Each row is followed by its class.
[ 151  129   34  129  208  255  193  197  119  121 -206 -138   69  684
 -140  172  -67 -125  -60 -535   -7   21   23   71  341   43   44 -358
 -121  -54 -316  155   60  -78  225  -86  -93] => bib
[-178   -5 -158  -54  406 -158 -173  142   16  -20   34   74 -191  464
  -86   75  -79 -134  -61  512   49  230 -250  -32  274  160  236   -3
 -205  221 -232  257  -31  125   24  -60  187] => lotir
[  45  223  -15  -51   68  -58  322  -41  -32   35  126   68  115 -317
 -141  -93   91   50  -45   64   65  -37  171  -53 -102 -192 -172 -142
   29  -31   32   41   55 -155  -82   99 -140] => mer
[ -62  210 -124  -98   -5  -79  -70  -56    1   56 -230  102  -43  444
   -3   76  -97  -33  -14  153  162  -76   68  141  -52  201   21  -96
  -89  241 -137   17  203   29  113   21   79] => takof
[  40 -141   37 -258  -63    9 -230  249   38  109 -306 -636 -534  386
 -121 -139  471  226   -2  194   24 -134  -78  156  149   15 -235  190
 -396   -4 -358  121  121  269   42 -152    5] => fadur
[-197  -16   -2  -36  361  114  -15  279   21  376   29 -159 -158  362
 -165   13  348 -201  -81 -274  -55 -220  377 -139   42 -344  -87  -44
 -270 -344  -69  176   30  407   15  -84  -64] => takof
[ -44  177   82  121  244  -99   94  -53  -18 -155   44  260  352   96
  -10    7 -354    0   13  -54  -98   57   65 -175   22 -101  158 -251
  129   10    8  171  -36  -17  -70  142  -15] => nak
[ 158  314   24 -184 -141  -69  160  113   70  225 -240   91 -154 -197
 -104 -105   79    9   83 -222   -1 -167  211  226 -179 -423 -308    9
  -79   72  228   31   68 -359 -169 -291 -309] => mer
[ -28  262 -271  -68  139  -24    6  -36   86    9 -272  325   25  336
 -139  -34 -109 -121 -125 -347   62 -156   54    8   43   82   63 -260
  -23   92    5   13  203 -117  109 -262  -84] => lif
[ -77  284 -439 -285   80    3   33   -4   20   63  -14  210 -309 -312
 -427 -302  455   79  177   45  244 -185 -183  353  -54  220   82   48
  123  139 -418  184   43 -305  -97 -167  -51] => takof
[ -84  169 -183  -10  376  -31   69   34   39   63 -194  135  373  132
  -55   79 -255  -30  160 -448   92  -29  178   13 -143   17   95 -189
   96  142  143  173  107 -144  -83 -248 -218] => bib
[ -31  186 -166 -102   76  -72  -94   76   18   25 -254   83  162  705
  162 -104  -43 -106  -41   81  148 -120  155 -213   63  -68   98  -69
  -74  112 -114  246    0   53   22 -119  -20] => vuga
[  73  217  107   45  -44 -142  236 -119  -36   13  226  157   90 -255
  118 -214  137  189  -59  316  118  -65   20   70  -93  -83 -170   70
   41   74  112   99   81  -35  -57  196  -17] => Nuri
[ 219  309   31 -144  134  -20  252 -196  -51   33  -68   92   79   16
   74 -233   26   94    8  220  197  114   10  -49   12  122 -111   -7
   56  176 -262  -78   88   92   10   97  -91] => bib
[  42   58 -291 -288 -203  -45 -253  -65  121  230   42  122 -431 -460
    6  -83  171   47 -189  217   84   99 -170  -67  -90  147  -22   -5
 -101 -126  322 -456  174 -264   18 -384 -199] => mer
[  80  -40  -86  -26 -534   28  -52   12 -131  138  -96 -222 -400 -236
 -147  -71  186   99   68  292  -38  -77  -47   80  -76   56 -104   65
 -133 -248 -138 -296  181   94    3  191  135] => Nuri
[   6   57   86   56  -17 -109  384  -80  -45   64  293  313  225 -349
 -117  -47 -159   74  188   94  154  -38  177   -4  -40 -232 -100  -57
  -55   45  221  130    6 -190 -162  201  -17] => lif
[ 136 -171  195 -130  161   37 -143   48  113  426  -50  -60  -11  135
  120  -73  257  192 -144  -67  114  -35  388 -227 -367  -77 -144   18
  -35 -238  -39  -70  271   63  -27  167  -97] => vuga
[  99  231   87  -51    9 -157  292  -36  -56  -48 -137  -18  237  -12
   18  -54   47  111  -22  233  119  -78 -174  309  -30   34 -128  -20
   31  492  -48  301   18 -136  -33  235    4] => lotir
[ 193  350   36  -33   43 -120  293  -18  -25 -205 -247  162  180   -2
   68  -30   18  -40  -19  -34  -40   63  -97  317   36 -173 -105  -61
   19  401   77  211   45 -315 -133  174    2] => mer
[-293 -300 -147 -108  403  142   -8  397 -106 -192 -348 -515  283  899
 -333  218  138 -327  -42 -297   86  -75   41  -93  389  -72   84 -231
 -129  282 -371  662 -210  232   71  138   62] => nak
[ 221  235   37 -122  -71 -179  327   68  -81  -68  -45   28  180  -20
  207   -2   17  -54 -170  160  -29  165   55  -21  -13 -150  -82  -38
  -79  295  127  233  -91  -45  -74  361  -72] => takof
[ 142   41   14  -62 -425  181  -92   72    7  265 -110  264   53 -169
   37   -4  264   27 -215 -274 -165 -354  146   71 -179 -262 -132  134
   10 -145  241 -173 -106   80  -71  336  -82] => vuga
[ 320  269   -6   60  -80 -231  175  381  -28  253  -79  209  -13 -231
  -97  -25 -197 -151 -228 -150 -198  341  -35 -330 -112 -196  116 -109
 -258  -32  356  -45  -32   14 -116  325   28] => nak
[  91 -204  292 -169 -156    3  110 -183  -92  120  -36  170   55 -239
   91  -66  291  -82  -94  218  -52  -38  -58   16 -143  -87 -284  178
  -74  -37  -21  128   42  195  -73  505  209] => fadur
[ -94  -52  -49   15   91  -74  117 -132  -84  259  287  422   76 -222
  -42 -147 -102  -57   78  356  125   51  107 -301  121 -150   90  -28
  -60 -118   73  -46  -11  138 -189  166  -24] => lif
[-134  437 -219  224  277 -141  -26   43   10 -151  167 -218  156 -228
  -24   44  -99   -9  185 -201  250   55  279   30  -89 -157 -102 -199
  -37 -130  323   10  139 -313 -112 -625 -212] => bib
[ 180  701 -220  -98  -37  -71  123  -66   -1  151 -180  206   73 -291
  -67  -77   50  -42 -200 -257   45  -67  143   89 -260   61  -34 -178
   -3   -9  260 -200   86 -267   38 -105 -225] => bib
[  89  190 -113  -29   -2 -197  -50 -216   43   52  160  274 -182 -402
   46  -92   70   76   -3  309  189  111 -180  171   28  157  -12  193
  -34  117   97 -240   67 -139   -2 -229  -83] => Nuri
[-196  108 -247  196 -121  -72 -368   11   37  183   -6  -48   22  -46
  -23 -123  105  124  210 -157  -37 -145  -53  -16 -175  164   84  149
  -69  -62  144  121  211 -194 -198 -173   42] => lif
[ -53 -334  196 -159 -182  189  -82 -214   84   95  126  248 -285 -307
  -83 -218  253  235  -16  135  207 -149  -34  186 -136   95 -209   67
  120 -284 -159 -203  202    7  -16  -23   26] => mer
[ -82   -7  -78  -37  243    6   56  -21  -67  263   -3  223  100  177
  -73  -41  -16 -130  -80  225  -30  127  -74 -284   49  148  163  -71
  -19    2 -237    1    5  288  -21  157   59] => takof
[ 400  194  228 -169   59  107  114  237    8  133 -261 -458  -65  302
 -189  -50  407   32 -167 -116  176  -21  152  352   38 -177 -339   22
 -242   46 -231  162 -123  -23  208  261  -34] => vuga
[ 357  235  173 -104   20  -64  387   70    9  211 -174  136  254 -398
   88 -158  236   47 -101 -319  -98   58   30  -38 -179 -340 -203   30
  -46  118  179   23  -14 -139 -234  381 -163] => lotir
[  54   12  -32   62  111   38 -185   95   39   63  124 -170   42  -41
  -67   38    5  -34 -131 -192  -90  142  -11 -256   -7   55   41  -57
 -126  -66  159  -91  -39   40  -14  -60  -39] => vuga
[ 220  200  -32   24  -25  -31  220   72  -10   65 -118 -128    3  -49
   73  -76  128  -66 -167  -99 -168  183  -47  -16   32   29   18  -41
   -5   81  -34   32   12 -152  -26  165  -72] => vuga
[  56  198   46   41  136   41  138   30  -18 -281 -238  137  169  438
   50    3   62  -74  -50 -346   20  -86  115  216  132 -123    1  -89
   54  346  -83  275   47 -134  -80  236   55] => Nuri
[ 167  185   11   11 -406  240   84 -165   87  345  -22  -29 -138  -60
    5 -233  104  209  -63  -52   60  -80  113  256   24  -44 -270   38
   -8 -190   56 -381   82 -107  -22  114 -127] => mer
[ -77   -8 -295  206 -321   93 -358   87   34  210  112   64 -276  136
  -32   49   38  162  -31  181 -205 -268   84 -133  -85   49  110   36
  -64 -452   97 -171  191  -95  -44 -277   69] => bib
[  26   73  -53 -334   -4  -91  -86  171   99   41 -470 -332 -227  486
 -114 -230  253  118 -112   92  238  -77   49  201  -86   -7 -148  -87
  -32  150 -296  338    9 -211   -4 -241  -75] => fadur
[ -99  142 -167 -191  -75   -2  125   79   23   89 -129  -21   57 -148
  -74  -54   84   87   94 -103  -10  -65 -142   62  -77   43  -23  -23
  -36  269   85   78   52 -182 -121  184  -79] => lotir
[  37  213  -99  -76 -118 -108   67  -39   -7  102  -52  168  100   -8
  114  -94  -62   -6   -3  -10  221 -168  202 -109  -71 -203 -125 -152
  -88  -96  165  -28  151  192   13  129 -115] => bib
[ 148   98 -144  -32  -26   60   32  136   45  216 -196  -10  198  -56
   13  104   64   78    1 -449 -177   29  -19   20 -100  131  110   67
  -67   58  130    9   12 -222  -25   10 -183] => lif
[  -8 -142   59 -118   54   36   33 -188   25  462  158 -155  -91 -259
   26 -193  279  194  123  346   72  -18   80  -86 -108  -78 -209   74
  -27 -255 -132  -87  223  101 -162  -53 -150] => mer
[  34  180  -24 -100   29 -306  184 -155   56  -26   -3  136  -17 -291
   25 -153   58  142  -28  402  156  165 -239  157   48   61  -73   96
  157  512 -108   76  -11 -284 -165   76 -152] => nak
[  58  249 -225 -196 -282 -104  243  -15   15  -51  -77  197  107 -391
  -52   23  166   17 -133  -26   72 -120 -197  228  -72  130  -30   -2
   32  240  131   86  -89 -316   90  218  -67] => fadur
[ -37   49  -61   26  222   75 -111  164   98  -82  128  229   53  358
  173  155 -197  -20 -157 -196 -227  141   13  -67  174  150  401  -69
  -53  -69  161  219 -141 -180   84 -173  -89] => lif
[ 240  234 -113 -271  -16  234  -10  -18   70  342 -282 -187 -220  138
 -324 -250  537   55  -10 -307   88 -270 -168  420 -117  248 -124   32
    0    9 -460   99   77    6  165  -94    3] => takof
[ 268  212  160  -79  -86 -147   56  -36   22   36 -132  272   95 -533
  -54  -27   42  -32 -136 -197    0   94  -55  171 -363 -150 -263  -24
  -66   33  484  -42   59 -313 -106  139    6] => bib
[  97  -14   78   85  237  126  190  172   19  -74  -11 -154   11  -90
 -287   63   10 -187  174 -749  -55  130  216 -120  114 -386  -45 -175
   46  112  -59   -4  -71 -160 -221   99 -114] => Nuri
[  76  -41   74  -61  -26  -25  108  -62    3  -96    8  -52  101    7
  113  -89  178   98    0   91  150   21 -113   81   28   99  -64   55
   33  218 -164  211   72  -45  -30  161    3] => mer
[  -9 -160 -158  -54 -333  112  -37 -227  179  247  479   59 -526 -333
  -89 -305  261  363 -112  402  113 -113 -192   -2  115  339  -13  123
   42 -346 -275 -375   91   68  133 -116  -70] => vuga
[-103  -86   -9  -25  220  107   96  108  -28 -141   55   60  274  317
   27  103 -294 -173  -29 -184   21   32  250 -291   21 -218    0 -398
  -79 -312  263  183   50  118   89   59   52] => bib
[-141  188  -35   93  273  212   16   -2  -56 -103   -5 -162  145  320
  -45   12 -106 -120 -100 -322 -154   32  118   13  152  127  213 -240
   97   -3 -151  148  -83   94  -15   51  -32] => lotir
[ 334  241  113   62   76 -183   93 -215    9  256  -76  383 -130 -146
 -246 -219  -56   74   28  485  156   30 -302  301   69   56 -140  101
  131  443 -302  -73   96 -165    5  113   12] => mer
[ 215  258  124  -44  -33   43  333   12   -1    4   16   82  224 -119
  136 -118  235   15  -91 -135  -26  -47  -26  125   14 -123  -45  -35
   18  136   92  194  -72 -208  -34  338  -43] => vuga
[-176   20 -108 -152  217   63 -109 -161  106  102  259   15 -258 -474
 -244 -393  155  222  334    6  426   -3 -116  278  -61  126  -63  -62
   81 -151   86  -74  194 -269  -92 -433  -88] => Nuri
[-143   22    9   69   70   33  237 -124   -6   33  230  389  295   81
   52   86 -256  104   21  192   64 -120  140  133   95  -76  -26  -91
   33  122  251  117   21  -93  -37   87  -47] => lif
[-428 -244   40   30  216   87  281    6   -9 -174  402 -145 -110   86
 -167  -55   17  -32  186   62  346 -121  170 -230  120   12   32 -288
  -98 -315 -226   87  196  215  101 -128  200] => lotir
[  54  473 -242 -170 -182 -257    6   17   18   14 -324  303    9 -322
   21  -26  -39   -4  -56  -67   73  -38 -163  396 -125   66  -55    8
  -23  473  408   62   73 -477  -68 -174 -258] => lif
[  59 -102 -137  -59  159 -106 -106 -142  131  202  -79  384   27  -55
    0   20  -49  -28  -64  -60  150  -37  -52 -116  -24   38   -9  -27
  -36 -153   74 -215  155   38  104 -252 -126] => bib
[  78   28   -4   50  -60    3   56    9   97   81   99   86  197  -25
   96   43   81  276   31  -89   -4 -137  137   57  -59  -20  -57   98
  -75  -30  137   83   62 -302  -55   34 -152] => vuga
[-197  157 -131   47  112 -101 -111  128  -64   -4   55  157  -97  169
 -207  -12 -368   -3 -109  378 -130  163  -89 -139  102  168  187 -259
 -118 -145  -24  118   20   89   75  -21   30] => lif
[ -37   14  170 -331   27   84 -224   88    0 -132 -350 -144 -293  300
   33    4  103 -114  -15   53   20   24   -8  183  -63 -193 -143 -122
   50  251 -102   18   -8   28 -119 -252    0] => takof
[  94  332 -324   17 -101 -103  138 -159  -17  207   73  386   58 -257
 -106 -154  -15   94   16  157  139 -202    3  252   76   80   37   47
  -13   34   21  -69   52  -25   39  136 -140] => vuga
[  65   50   88  128   51   70  338 -130  -72   -6  158  173  341 -161
   36   34 -123 -164  132 -225   33  -22   99  -33   90 -204  -58  -44
   90   33   94  -24  -13  147    0  351   68] => nak
[-140  171  -21 -355  285    3  -78 -247  -40  199   25  184 -339 -302
 -335 -195  128  -26  139  426  133  109 -134   28  206   51  116  -44
  -30   51 -337 -319  -59  130  -75  234  -45] => nak
[ 224  145  256  -96  373   81 -152  106   40  -19 -282   59  -75  -26
 -160   81   75 -278 -285 -453 -223  251  -42 -148  198 -346 -171 -143
 -114   11   20 -264 -134  128  -51 -107 -192] => nak
[-258  -11 -221  170  157  103 -332  176  -39 -269  191 -356 -225  479
 -128   78 -129   58    4  196 -119   91   83  -57  188  167  262 -167
 -137 -351 -137   59  -16  102   65 -293  189] => takof
[  69  206  -82   95 -121  -53   63  -53   14  235 -111  152  197  -98
  -12   -3 -148   21  135 -271   31  -82   81  117  -59  -27    4  123
 -126  115  242  -93   -4 -147 -136   -1  -90] => lotir
[-338  292 -418 -100  108   85  -74 -180  102  130  155   -3  -29 -243
 -100 -206 -145   93  266 -205  246   48   43 -182  -10  319   99 -159
   74  -66   56 -272  203 -234  -90 -630 -350] => mer
[-243  -60 -218  -48   92  -96 -241  247 -106  -76  -47 -249 -152  238
 -133   88 -137  -17   96  280 -134  183  -24 -308   42   71  238  -81
 -141   -6 -133  134   -9  139 -164 -156   25] => Nuri
[-183  185    7  240  230  -11  203   -4   58  143  367  512   17 -250
 -267   59 -306   69  181  -80  -27 -346  260   -5   86 -394  -12 -164
    1 -247  213 -171   42   46  -31 -265 -108] => fadur
[  23  277 -213  -36   28  -16  312   28  -10  108  123   98  189  -58
   48 -146   12  135  128   16  174 -104  185  111  -26 -107    0 -111
   38   64  129  178   58 -214 -119  -40 -163] => takof
[  50  333 -167    0 -143  -43  222  -24   36   26  -65 -266  -49   47
   14 -239   17  119  223 -127  132   59  -88  132   19  236  -47  -39
   18  189 -255  129  148 -154   -9 -122 -107] => takof
